Below are the code and all the weights of a small trained network. Each question names an input and a class and asks about switching units off, where a switched-off unit gives its printed mean instead of its output.

import numpy as np


def w(rows, s, z=0):
    codes = np.array(rows[::2]) - 128.0
    scale = np.full(codes.shape[1], s)
    scale[-1] = z or s
    return codes * scale


def f(y):
    return y / 2 * (1 + np.tanh(0.7978845608 * (y + 0.044715 * y**3)))


def log_softmax(a):
    a = a - a.max(-1, keepdims=True)
    return a - np.log(np.exp(a).sum(-1, keepdims=True))


def net(x, mask):
    res = np.array(x, float).reshape(1, 5) / 4 @ E
    y = f(res @ A[0][:, :-1].T + A[0][:, -1])
    res = res + np.where(mask, y, B[0][:, -1]) @ B[0][:, :-1]
    return log_softmax(res[-1] @ U[:, :-1].T + U[:, -1])


A, B = {}, {}
E = w([
[105,125,156,72,122],'x0',
[109,198,70,184,71],'x1',
[65,149,126,179,209],'x2',
[50,60,154,90,120],'x3',
[139,103,136,255,107],'x4',
],0.01)
A[0] = w([
[112,39,111,123,178,112],'neuron 0',
[90,122,112,103,95,7],'neuron 1',
[135,148,94,154,71,132],'neuron 2',
[108,127,146,154,112,18],'neuron 3',
[122,163,150,177,104,159],'neuron 4',
[242,87,172,141,189,183],'neuron 5',
[100,96,69,189,153,74],'neuron 6',
[227,82,80,106,12,113],'neuron 7',
[147,115,155,142,89,176],'neuron 8',
[123,132,146,65,107,131],'neuron 9',
[124,162,147,151,151,45],'neuron 10',
[90,65,163,56,66,68],'neuron 11',
[143,169,142,173,121,13],'neuron 12',
[125,158,165,111,164,2],'neuron 13',
[122,51,77,146,160,92],'neuron 14',
[130,146,97,98,112,68],'neuron 15',
[90,137,179,195,39,114],'neuron 16',
[86,42,137,215,123,219],'neuron 17',
[6,123,79,155,87,133],'neuron 18',
[150,95,137,125,70,229],'neuron 19',
[92,155,138,123,120,72],'neuron 20',
[106,158,97,142,170,128],'neuron 21',
[118,73,140,179,179,223],'neuron 22',
],0.015,0.0029)
B[0] = w([
[158,86,160,174,87,193],'neuron 0',
[145,110,114,104,158,142],'neuron 1',
[182,135,149,189,113,179],'neuron 2',
[132,146,129,151,120,135],'neuron 3',
[136,95,148,198,140,180],'neuron 4',
[117,66,33,168,131,211],'neuron 5',
[120,93,175,171,169,189],'neuron 6',
[225,118,114,54,35,236],'neuron 7',
[134,126,111,103,92,157],'neuron 8',
[115,82,136,114,94,183],'neuron 9',
[114,142,139,125,166,144],'neuron 10',
[154,2,182,54,144,219],'neuron 11',
[140,101,177,166,147,163],'neuron 12',
[111,130,116,128,113,141],'neuron 13',
[110,116,149,174,117,161],'neuron 14',
[110,173,127,144,128,144],'neuron 15',
[121,145,109,175,49,201],'neuron 16',
[103,152,142,224,45,247],'neuron 17',
[158,112,75,209,197,215],'neuron 18',
[136,104,132,76,98,179],'neuron 19',
[113,140,106,113,127,139],'neuron 20',
[71,174,140,105,168,170],'neuron 21',
[96,122,125,170,133,211],'neuron 22',
],0.024,0.012)
U = w([
[9,198,171,109,138,111],'0',
[78,60,8,141,239,167],'1',
[127,143,254,122,113,3],'2',
[158,51,228,55,115,146],'3',
[54,62,108,212,49,173],'4',
[239,137,91,140,48,177],'5',
[162,117,148,122,167,23],'6',
[133,151,254,213,194,177],'7',
],0.009,0.0055)

Each question gives the input, the list of numbers given to net, and the class t.
The units are the neurons (one row each of A and B). Each row of codes is followed by its name. A weight is (code - 128) times the scale printed after its matrix; where a second scale follows, it is the last column's (A, B and U).
mask holds one flag per neuron, in row order. A switched-off neuron (its flag False) gives its mean, the last column of its row in B, instead of its output. The means were averaged over made-up inputs and are rounded, as every weight is.
A unit's drop is (log p(t) with every unit on - log p(t) with that unit switched off) / (log p(t) with every unit on - log p(t) with every unit switched off).
The circuit of an input: a set's keep is (log p(t) with only the set's units on - log p(t) with every unit switched off) / (log p(t) with every unit on - log p(t) with every unit switched off). Starting from the 12 units with the biggest drops (on a tie, the unit counted first), units are removed one at a time, each time the one whose removal leaves the highest keep (on an exact tie, the one counted first), for as long as the keep stays at least 0.8.
circuit, biggest first: the units of the circuit, biggest drop first
most important unit: the unit with the biggest drop
k most important neurons: the k neurons with the biggest drops, biggest first
drop of u: that unit's drop, to one decimal
input [6,5,7,7,-5], class 1: most important unit => neuron 18
input [-4,-5,0,1,-6], class 3: 2 most important neurons => (neuron 17; neuron 18)
input [6,8,5,0,-1], class 1: circuit, biggest first => (neuron 18; neuron 17)
input [6,3,0,-7,-2], class 5: 2 most important neurons => (neuron 11; neuron 6)
input [-7,4,7,4,4], class 7: 2 most important neurons => (neuron 6; neuron 5)
input [7,1,5,8,-2], class 1: 3 most important neurons => (neuron 18; neuron 7; neuron 19)
input [-4,7,-1,-6,5], class 5: 2 most important neurons => (neuron 7; neuron 16)
input [-2,-8,8,-6,-1], class 1: 2 most important neurons => (neuron 17; neuron 5)
input [6,0,8,7,-6], class 1: 2 most important neurons => (neuron 18; neuron 7)
input [-2,5,1,-6,-6], class 7: drop of neuron 7 => 0.3
input [3,-7,-3,-4,-5], class 3: drop of neuron 11 => 0.1
input [4,-3,8,-5,-1], class 1: drop of neuron 17 => 0.2
input [-6,6,-8,3,7], class 5: drop of neuron 7 => 0.7
input [-3,2,-6,8,4], class 5: circuit, biggest first => (neuron 7)
